Below are the code and all the weights of a small trained network. Each question names an input and a target symbol and asks about switching units off, where a switched-off unit gives its printed mean instead of its output.

import numpy as np


def w(rows, s, z=0):
    codes = np.array(rows[::2]) - 128.0
    scale = np.full(codes.shape[1], s)
    scale[-1] = z or s
    return codes * scale


def f(y):
    return np.maximum(y, 0)


def softmax(a):
    e = np.exp(a - a.max(-1, keepdims=True))
    return e / e.sum(-1, keepdims=True)


def log_softmax(a):
    a = a - a.max(-1, keepdims=True)
    return a - np.log(np.exp(a).sum(-1, keepdims=True))


def net(x, mask):
    ids = ['αδζθμτω'.index(c) for c in x.split()]
    T = len(ids)
    res = E[ids] + P[:T]
    u = 0
    for l in range(3):
        q, k, v = (res @ M[l].T for M in (Q, K, V))
        z = softmax(np.where(np.tri(T) > 0, q @ k.T / 3**0.5, -1e9)) @ v
        res = res + np.where(mask[u], z, O[l][:, -1]) @ O[l][:, :-1]
        u += 1
        y = f(res @ A[l][:, :-1].T + A[l][:, -1])
        res = res + np.where(mask[u : u + 4], y, B[l][:, -1]) @ B[l][:, :-1]
        u += 4
    return log_softmax(res[-1] @ U[:, :-1].T + U[:, -1])


Q, K, V, O, A, B = {}, {}, {}, {}, {}, {}
E = w([
[176,141,183],'α',
[68,102,122],'δ',
[112,169,242],'ζ',
[145,57,34],'θ',
[55,58,57],'μ',
[199,106,117],'τ',
[2,112,184],'ω',
],0.0059)
P = w([
[91,200,122],'0',
[118,119,152],'1',
[186,152,52],'2',
[116,83,159],'3',
[168,10,159],'4',
[99,104,130],'5',
[17,148,184],'6',
],0.012)
Q[0] = w([
[117,245,56],'L0H0',
[206,144,93],'L0H0',
[46,230,88],'L0H0',
],0.011)
K[0] = w([
[29,196,204],'L0H0',
[111,223,69],'L0H0',
[15,140,254],'L0H0',
],0.0083)
V[0] = w([
[135,121,179],'L0H0',
[64,112,111],'L0H0',
[114,246,109],'L0H0',
],0.012)
O[0] = w([
[133,119,173,110],'L0H0',
[42,99,107,254],'L0H0',
[110,248,116,194],'L0H0',
],0.012,0.00073)
A[0] = w([
[99,117,209,255],'L0N0',
[2,155,157,35],'L0N1',
[153,182,197,106],'L0N2',
[66,183,251,79],'L0N3',
],0.005,0.0023)
B[0] = w([
[127,55,216,253],'L0N0',
[33,191,205,202],'L0N1',
[183,253,211,157],'L0N2',
[105,180,225,206],'L0N3',
],0.0047,0.0038)
Q[1] = w([
[162,142,9],'L1H0',
[129,36,198],'L1H0',
[141,211,57],'L1H0',
],0.012)
K[1] = w([
[32,181,51],'L1H0',
[172,6,143],'L1H0',
[73,253,109],'L1H0',
],0.011)
V[1] = w([
[91,84,16],'L1H0',
[73,137,201],'L1H0',
[11,136,130],'L1H0',
],0.011)
O[1] = w([
[63,102,2,2],'L1H0',
[100,85,215,255],'L1H0',
[15,91,156,194],'L1H0',
],0.01,0.0059)
A[1] = w([
[247,163,147,147],'L1N0',
[174,117,130,255],'L1N1',
[44,132,255,69],'L1N2',
[242,73,129,115],'L1N3',
],0.0027,0.0077)
B[1] = w([
[66,143,121,172],'L1N0',
[59,254,133,253],'L1N1',
[201,58,220,232],'L1N2',
[55,91,145,152],'L1N3',
],0.0054,0.0073)
Q[2] = w([
[157,43,123],'L2H0',
[106,177,132],'L2H0',
[178,2,123],'L2H0',
],0.0055)
K[2] = w([
[182,42,139],'L2H0',
[104,173,119],'L2H0',
[227,3,118],'L2H0',
],0.0052)
V[2] = w([
[39,255,139],'L2H0',
[162,203,147],'L2H0',
[46,210,143],'L2H0',
],0.0057)
O[2] = w([
[94,254,29,248],'L2H0',
[61,109,84,151],'L2H0',
[118,233,58,241],'L2H0',
],0.0046,0.011)
A[2] = w([
[108,196,5,112],'L2N0',
[180,62,99,136],'L2N1',
[118,109,201,4],'L2N2',
[60,128,122,81],'L2N3',
],0.011,0.0048)
B[2] = w([
[254,61,59,230],'L2N0',
[74,201,186,152],'L2N1',
[218,17,123,254],'L2N2',
[53,57,92,216],'L2N3',
],0.0096,0.01)
U = w([
[115,254,164,161],'α',
[48,159,139,220],'δ',
[171,96,186,120],'ζ',
[199,74,76,58],'θ',
[97,78,79,119],'μ',
[186,204,89,190],'τ',
[106,26,156,1],'ω',
],0.0073)

Each question gives the input, a string of symbols that net reads in full, and the target symbol t.
The units are the heads (3 rows each of Q, K, V and O) and the neurons (one row each of A and B). Each row of codes is followed by its name. A weight is (code - 128) times the scale printed after its matrix; where a second scale follows, it is the last column's (O, A, B and U).
mask holds one flag per unit, layer by layer, with each layer's heads first. A switched-off unit (its flag False) gives its mean, the last column of its rows in O or B, instead of its output. The means were averaged over made-up inputs and are rounded, as every weight is.
A unit's drop is (log p(t) with every unit on - log p(t) with that unit switched off) / (log p(t) with every unit on - log p(t) with every unit switched off).
The circuit of an input: a set's keep is (log p(t) with only the set's units on - log p(t) with every unit switched off) / (log p(t) with every unit on - log p(t) with every unit switched off). Starting from the 12 units with the biggest drops (on a tie, the unit counted first), units are removed one at a time, each time the one whose removal leaves the highest keep (on an exact tie, the one counted first), for as long as the keep stays at least 0.8.
units of the circuit, in order: the units of the circuit, biggest drop first
most important unit: the unit with the biggest drop
top k neurons: the k neurons with the biggest drops, biggest first
top k neurons in layer l: the k neurons of layer l with the biggest drops, biggest first
input α ζ δ, target α: units of the circuit, in order	(L1H0 L0H0 L2H0 L2N2)
input δ θ δ ζ ζ ω α, target ζ: units of the circuit, in order	(L1H0 L2H0 L2N2)
input τ α ω δ, target δ: most important unit	L2N0
input δ ζ δ δ θ ω ζ, target θ: units of the circuit, in order	(L1H0 L2N0 L0H0)
input ζ θ τ, target ζ: top 3 neurons	(L1N2 L2N2 L0N3)
input ζ μ τ θ θ α μ, target θ: units of the circuit, in order	(L1H0 L2N0)
input ζ δ θ δ θ θ, target θ: top 3 neurons	(L2N0 L1N2 L0N0)
input ω ζ τ δ δ, target τ: units of the circuit, in order	(L1H0 L0H0 L2N2)
input μ μ τ, target μ: units of the circuit, in order	(L1H0 L0H0 L2N3)
input ζ θ τ μ δ ω, target ω: units of the circuit, in order	(L0H0 L2H0)
input τ τ δ δ, target δ: units of the circuit, in order	(L2N2 L2N0)
input ζ τ ω α α ω μ, target α: units of the circuit, in order	(L1H0 L2N2)
input ζ ζ δ α ω δ α, target ω: units of the circuit, in order	(L0H0 L2H0 L2N2)
input τ δ ζ θ μ θ ω, target μ: units of the circuit, in order	(L1H0 L0H0)
input θ α τ α θ δ ω, target θ: units of the circuit, in order	(L1H0 L2N0 L0H0)
input α θ ω, target α: top 2 neurons	(L2N0 L0N0)
input ζ τ ζ α, target α: most important unit	L0H0
input δ μ δ ω τ α ζ, target τ: top 2 neurons	(L2N0 L0N1)
input μ μ θ, target μ: top 3 neurons in layer 2	(L2N3 L2N0 L2N2)
input δ δ δ ζ α δ ζ, target α: top 2 neurons	(L2N0 L0N1)
input ω δ δ, target ω: top neuron in layer 1	(L1N2)
input μ ζ α ζ ζ δ α, target ζ: top 2 neurons	(L2N2 L0N0)
input ζ τ ζ, target ζ: top 4 neurons	(L1N2 L2N2 L0N3 L0N1)
input δ α δ α ω τ ω, target ω: top 2 neurons in layer 2	(L2N2 L2N3)
input ω ζ τ θ, target θ: top 2 neurons in layer 2	(L2N0 L2N1)
